Below are the code and all the weights of a small trained network. Each question names an input and a class and asks about switching units off, where a switched-off unit gives its printed mean instead of its output.

import numpy as np


def w(rows, s, z=0):
    codes = np.array(rows[::2]) - 128.0
    scale = np.full(codes.shape[1], s)
    scale[-1] = z or s
    return codes * scale


def norm(h):
    return h / np.sqrt((h * h).mean(-1, keepdims=True) + 1e-5)


def f(y):
    return np.maximum(y, 0)


def log_softmax(a):
    a = a - a.max(-1, keepdims=True)
    return a - np.log(np.exp(a).sum(-1, keepdims=True))


def net(x, mask):
    res = np.array(x, float).reshape(1, 2) / 4 @ E
    u = 0
    for l in range(2):
        y = f(norm(res) @ A[l][:, :-1].T + A[l][:, -1])
        res = res + np.where(mask[u : u + 15], y, B[l][:, -1]) @ B[l][:, :-1]
        u += 15
    return log_softmax(norm(res)[-1] @ U[:, :-1].T + U[:, -1])


A, B = {}, {}
E = w([
[245,141,196,22,173,50,81,153,236,101,187],'x0',
[171,213,144,196,133,251,113,47,197,141,131],'x1',
],0.0021)
A[0] = w([
[118,119,96,161,129,106,129,116,157,159,172,90],'L0N0',
[141,132,165,94,121,124,59,124,165,63,133,226],'L0N1',
[147,128,168,70,93,77,94,135,122,89,121,50],'L0N2',
[121,125,143,126,144,124,147,104,126,112,134,109],'L0N3',
[131,205,133,165,88,176,109,43,140,150,130,80],'L0N4',
[62,154,131,133,106,109,121,132,170,122,116,81],'L0N5',
[22,122,19,185,51,146,197,100,28,166,31,251],'L0N6',
[123,136,107,107,119,146,134,163,138,111,143,73],'L0N7',
[90,5,107,69,133,67,164,228,53,123,140,230],'L0N8',
[142,219,203,172,128,225,95,38,171,114,85,122],'L0N9',
[113,135,124,129,126,145,96,135,103,149,195,97],'L0N10',
[88,128,130,136,92,178,114,108,89,133,118,154],'L0N11',
[190,115,208,35,201,65,62,144,167,51,221,201],'L0N12',
[151,87,107,136,156,145,112,137,123,122,135,95],'L0N13',
[83,84,123,70,159,95,112,166,89,92,174,226],'L0N14',
],0.0013)
B[0] = w([
[176,129,132,116,83,130,173,146,105,124,139,128],'L0N0',
[77,192,79,176,71,125,153,170,95,124,76,186],'L0N1',
[132,119,97,159,124,180,130,104,154,130,130,150],'L0N2',
[139,132,87,108,109,93,130,154,122,156,99,128],'L0N3',
[171,64,109,168,203,116,150,183,135,157,178,166],'L0N4',
[144,118,159,139,147,158,128,115,133,124,130,128],'L0N5',
[195,227,172,110,139,18,132,196,243,89,104,254],'L0N6',
[121,151,139,110,153,133,137,139,139,101,134,128],'L0N7',
[216,127,126,252,193,211,124,82,208,203,177,220],'L0N8',
[171,29,60,186,218,105,172,217,170,163,167,195],'L0N9',
[147,133,141,106,125,127,124,132,129,150,141,128],'L0N10',
[172,193,129,104,95,101,155,196,145,123,111,165],'L0N11',
[88,212,80,209,50,104,218,171,110,139,8,243],'L0N12',
[97,138,123,119,111,121,100,120,127,153,107,128],'L0N13',
[198,122,121,201,153,241,114,111,182,137,180,188],'L0N14',
],0.0014,0.0032)
A[1] = w([
[159,166,132,171,123,120,150,153,172,124,113,231],'L1N0',
[104,19,127,90,124,98,124,147,84,120,146,15],'L1N1',
[96,54,111,110,121,103,154,160,73,132,117,154],'L1N2',
[14,106,102,150,93,164,137,99,23,136,90,45],'L1N3',
[127,173,99,140,88,118,152,137,117,111,85,117],'L1N4',
[133,61,129,72,127,74,136,167,109,116,145,136],'L1N5',
[147,128,178,2,143,99,92,120,148,90,157,21],'L1N6',
[158,139,145,126,169,123,112,125,168,125,157,149],'L1N7',
[118,108,71,181,166,168,148,124,112,157,138,152],'L1N8',
[133,140,133,127,89,197,108,17,123,89,132,49],'L1N9',
[120,48,121,84,142,109,112,148,88,123,146,23],'L1N10',
[155,121,161,32,130,99,87,118,145,99,163,33],'L1N11',
[116,28,126,98,145,95,119,131,79,131,149,2],'L1N12',
[104,35,110,91,130,97,110,149,90,113,157,11],'L1N13',
[133,123,98,133,147,107,149,185,129,120,133,106],'L1N14',
],0.0038,0.0007)
B[1] = w([
[81,58,138,84,124,107,103,103,57,142,140,254],'L1N0',
[160,123,138,169,171,233,94,54,156,181,183,165],'L1N1',
[143,126,152,160,150,198,102,85,164,160,162,183],'L1N2',
[149,237,133,20,61,19,180,250,181,4,60,209],'L1N3',
[144,86,152,116,148,110,91,119,123,141,169,181],'L1N4',
[154,144,165,164,166,214,101,65,168,161,148,190],'L1N5',
[64,225,81,129,55,93,195,212,89,53,46,185],'L1N6',
[57,124,115,163,94,139,149,141,76,120,97,195],'L1N7',
[150,154,161,55,100,68,111,140,147,99,124,210],'L1N8',
[176,54,179,104,201,141,85,135,162,168,208,158],'L1N9',
[146,117,146,160,157,191,102,71,137,148,148,155],'L1N10',
[72,171,98,135,73,114,178,183,112,73,78,178],'L1N11',
[146,120,117,161,160,198,92,59,152,172,161,159],'L1N12',
[162,108,147,163,174,217,95,56,150,170,176,162],'L1N13',
[126,135,160,129,105,147,103,79,111,146,116,188],'L1N14',
],0.0029,0.0043)
U = w([
[125,201,126,115,81,79,160,194,144,74,83,158],'0',
[167,126,148,169,174,223,109,84,171,175,172,167],'1',
[93,50,147,105,113,71,95,108,54,170,136,135],'2',
[134,86,14,111,191,139,163,114,82,93,153,1],'3',
[128,85,1,116,189,127,174,114,105,121,144,51],'4',
],0.0097,0.0045)

Each question gives the input, the list of numbers given to net, and the class t.
The units are the neurons (one row each of A and B). Each row of codes is followed by its name. A weight is (code - 128) times the scale printed after its matrix; where a second scale follows, it is the last column's (A, B and U).
mask holds one flag per neuron, layer by layer. A switched-off neuron (its flag False) gives its mean, the last column of its row in B, instead of its output. The means were averaged over made-up inputs and are rounded, as every weight is.
A unit's drop is (log p(t) with every unit on - log p(t) with that unit switched off) / (log p(t) with every unit on - log p(t) with every unit switched off).
The circuit of an input: a set's keep is (log p(t) with only the set's units on - log p(t) with every unit switched off) / (log p(t) with every unit on - log p(t) with every unit switched off). Starting from the 12 units with the biggest drops (on a tie, the unit counted first), units are removed one at a time, each time the one whose removal leaves the highest keep (on an exact tie, the one counted first), for as long as the keep stays at least 0.8.
units of the circuit, in order: the units of the circuit, biggest drop first
unit that matters most: the unit with the biggest drop
top k neurons: the k neurons with the biggest drops, biggest first
k most important neurons of layer l: the k neurons of layer l with the biggest drops, biggest first
drop when u is switched off: that unit's drop, to one decimal
input [-6,6], class 0: top 4 neurons	(L1N3; L0N8; L1N8; L1N5)
input [-4,4], class 0: top 2 neurons	(L0N8; L1N8)
input [1,-3], class 2: units of the circuit, in order	(L1N3)
input [-8,8], class 0: top 4 neurons	(L1N3; L0N8; L1N8; L1N5)
input [3,-3], class 2: top 2 neurons	(L0N12; L1N3)
input [-1,3], class 2: top 2 neurons	(L1N3; L1N0)
input [3,-4], class 1: 2 most important neurons of layer 1	(L1N5; L1N3)
input [-5,-5], class 0: top 3 neurons	(L1N3; L0N9; L0N8)
input [-2,1], class 2: top 2 neurons	(L0N6; L1N3)
input [-7,-8], class 1: 2 most important neurons of layer 0	(L0N12; L0N1)
input [7,7], class 0: 2 most important neurons of layer 0	(L0N8; L0N14)
input [4,4], class 0: top 4 neurons	(L0N8; L0N14; L1N5; L1N1)
input [6,-7], class 1: top 3 neurons	(L1N5; L0N6; L1N3)
input [-3,1], class 2: unit that matters most	L0N6
input [0,3], class 2: 3 most important neurons of layer 1	(L1N3; L1N5; L1N6)
input [3,0], class 2: 3 most important neurons of layer 0	(L0N12; L0N6; L0N1)
input [-1,2], class 2: drop when L1N3 is switched off	0.4
input [-7,5], class 0: drop when L1N3 is switched off	0.3
input [0,1], class 2: drop when L0N13 is switched off	0.0
